Below are the code and all the weights of a small trained network. Each question names an input and a class and asks about switching units off, where a switched-off unit gives its printed mean instead of its output.

import numpy as np


def w(rows, s, z=0):
    codes = np.array(rows[::2]) - 128.0
    scale = np.full(codes.shape[1], s)
    scale[-1] = z or s
    return codes * scale


def f(y):
    return y / 2 * (1 + np.tanh(0.7978845608 * (y + 0.044715 * y**3)))


def log_softmax(a):
    a = a - a.max(-1, keepdims=True)
    return a - np.log(np.exp(a).sum(-1, keepdims=True))


def net(x, mask):
    res = np.array(x, float).reshape(1, 3) / 4 @ E
    y = f(res @ A[0][:, :-1].T + A[0][:, -1])
    res = res + np.where(mask, y, B[0][:, -1]) @ B[0][:, :-1]
    return log_softmax(res[-1] @ U[:, :-1].T + U[:, -1])


A, B = {}, {}
E = w([
[130,130,253,149,121,134,133],'x0',
[121,243,128,110,114,117,147],'x1',
[224,128,129,123,96,81,98],'x2',
],0.015)
A[0] = w([
[124,135,129,127,128,129,132,133],'N1',
[128,124,137,133,129,131,128,145],'N2',
[130,130,254,152,122,133,133,194],'N3',
[123,113,130,135,134,135,127,178],'N4',
[214,128,129,123,93,84,101,186],'N5',
[123,245,127,110,113,117,149,182],'N6',
[128,128,98,121,129,126,127,162],'N7',
[124,124,132,132,132,133,130,147],'N8',
[198,128,128,124,102,98,109,179],'N9',
[128,147,129,122,123,123,133,137],'N10',
[130,120,122,128,130,128,125,139],'N11',
[128,140,122,122,125,124,130,129],'N12',
[131,75,129,138,136,134,118,213],'N13',
[130,100,129,135,134,132,122,176],'N14',
[126,139,133,127,125,127,132,133],'N15',
[128,127,102,122,129,127,126,161],'N16',
[129,121,123,128,130,128,125,139],'N17',
[127,127,31,114,131,125,125,251],'N18',
[130,81,128,137,135,133,118,207],'N19',
[59,128,128,132,156,160,148,249],'N20',
[127,131,145,133,127,129,131,142],'N21',
[123,214,128,113,116,118,145,175],'N22',
[119,129,127,128,132,132,131,144],'N23',
[128,133,121,123,126,125,128,128],'N24',
[75,128,128,131,148,151,142,222],'N25',
[124,133,122,124,128,127,130,131],'N26',
[130,90,129,135,134,132,121,188],'N27',
[164,128,128,125,114,112,117,161],'N28',
[124,210,127,114,117,119,144,176],'N29',
[127,138,121,122,126,125,130,129],'N30',
[130,120,134,133,129,130,126,143],'N31',
[127,126,34,112,132,125,124,254],'N32',
[132,48,128,142,138,135,114,244],'N33',
[134,119,129,131,127,126,123,141],'N34',
[124,124,137,134,131,133,130,152],'N35',
],0.018,0.0087)
B[0] = w([
[120,135,129,127,126,131,132,132],'N1',
[135,124,131,136,124,132,130,134],'N2',
[140,130,172,189,71,147,134,236],'N3',
[146,109,119,135,129,138,139,146],'N4',
[147,134,154,129,119,47,41,217],'N5',
[69,219,144,111,122,128,127,253],'N6',
[124,128,121,96,153,121,125,157],'N7',
[132,122,126,133,126,134,136,134],'N8',
[142,133,148,128,122,75,68,198],'N9',
[116,147,135,123,125,127,125,144],'N10',
[135,120,122,122,134,125,126,133],'N11',
[119,135,130,120,130,125,125,136],'N12',
[174,79,116,138,132,129,130,181],'N13',
[159,100,123,136,130,129,130,153],'N14',
[121,136,132,128,124,130,129,135],'N15',
[126,127,120,105,146,121,126,153],'N16',
[134,120,121,123,135,126,127,132],'N17',
[123,123,106,36,209,112,124,236],'N18',
[171,80,116,137,132,129,129,175],'N19',
[113,121,99,134,131,185,247,210],'N20',
[129,132,138,140,117,133,131,139],'N21',
[78,211,143,113,121,130,128,222],'N22',
[123,128,123,128,130,134,141,134],'N23',
[123,132,129,120,132,125,125,132],'N24',
[116,122,106,133,131,166,212,189],'N25',
[120,132,127,121,132,128,130,132],'N26',
[164,96,120,135,130,128,130,164],'N27',
[136,131,139,128,125,102,96,163],'N28',
[86,180,140,117,125,128,126,218],'N29',
[119,137,130,117,132,125,125,135],'N30',
[142,120,130,136,125,129,127,133],'N31',
[123,123,99,34,226,112,125,235],'N32',
[195,38,112,143,134,130,131,208],'N33',
[142,121,129,131,128,123,122,133],'N34',
[134,122,129,137,123,135,135,137],'N35',
],0.014,0.022)
U = w([
[158,34,51,95,201,187,211,250],'0',
[179,41,129,229,30,240,211,236],'1',
[196,48,95,93,180,59,35,79],'2',
[200,46,181,220,27,85,48,174],'3',
[55,190,81,75,183,180,195,86],'4',
[66,191,166,193,21,236,201,120],'5',
[88,194,139,72,170,58,29,46],'6',
[107,205,205,192,4,84,44,34],'7',
],0.0039,0.0011)

Each question gives the input, the list of numbers given to net, and the class t.
The units are the neurons (one row each of A and B). Each row of codes is followed by its name. A weight is (code - 128) times the scale printed after its matrix; where a second scale follows, it is the last column's (A, B and U).
mask holds one flag per neuron, in row order. A switched-off neuron (its flag False) gives its mean, the last column of its row in B, instead of its output. The means were averaged over made-up inputs and are rounded, as every weight is.
A unit's drop is (log p(t) with every unit on - log p(t) with that unit switched off) / (log p(t) with every unit on - log p(t) with every unit switched off).
The circuit of an input: a set's keep is (log p(t) with only the set's units on - log p(t) with every unit switched off) / (log p(t) with every unit on - log p(t) with every unit switched off). Starting from the 12 units with the biggest drops (on a tie, the unit counted first), units are removed one at a time, each time the one whose removal leaves the highest keep (on an exact tie, the one counted first), for as long as the keep stays at least 0.8.
units of the circuit, in order: the units of the circuit, biggest drop first
most important unit: the unit with the biggest drop
top k neurons: the k neurons with the biggest drops, biggest first
drop of u: that unit's drop, to one decimal
input [1,2,-2], class 5: units of the circuit, in order => (N32; N18)
input [-4,0,-5], class 0: units of the circuit, in order => (N6; N22)
input [2,8,3], class 7: top 2 neurons => (N32; N18)
input [-8,-3,1], class 2: top 2 neurons => (N20; N25)
input [0,-5,-5], class 0: most important unit => N3
input [1,0,-2], class 1: units of the circuit, in order => (N32; N18; N6)
input [4,7,0], class 5: top 2 neurons => (N5; N9)
input [8,-7,1], class 3: top 2 neurons => (N20; N25)
input [-8,0,5], class 2: top 3 neurons => (N6; N22; N29)
input [0,-1,7], class 2: top 2 neurons => (N3; N6)
input [0,-5,4], class 2: drop of N3 => 0.7
input [1,-6,-5], class 1: drop of N18 => 0.2
input [1,5,2], class 7: drop of N32 => 0.4
input [8,1,-8], class 5: top neuron => (N33)
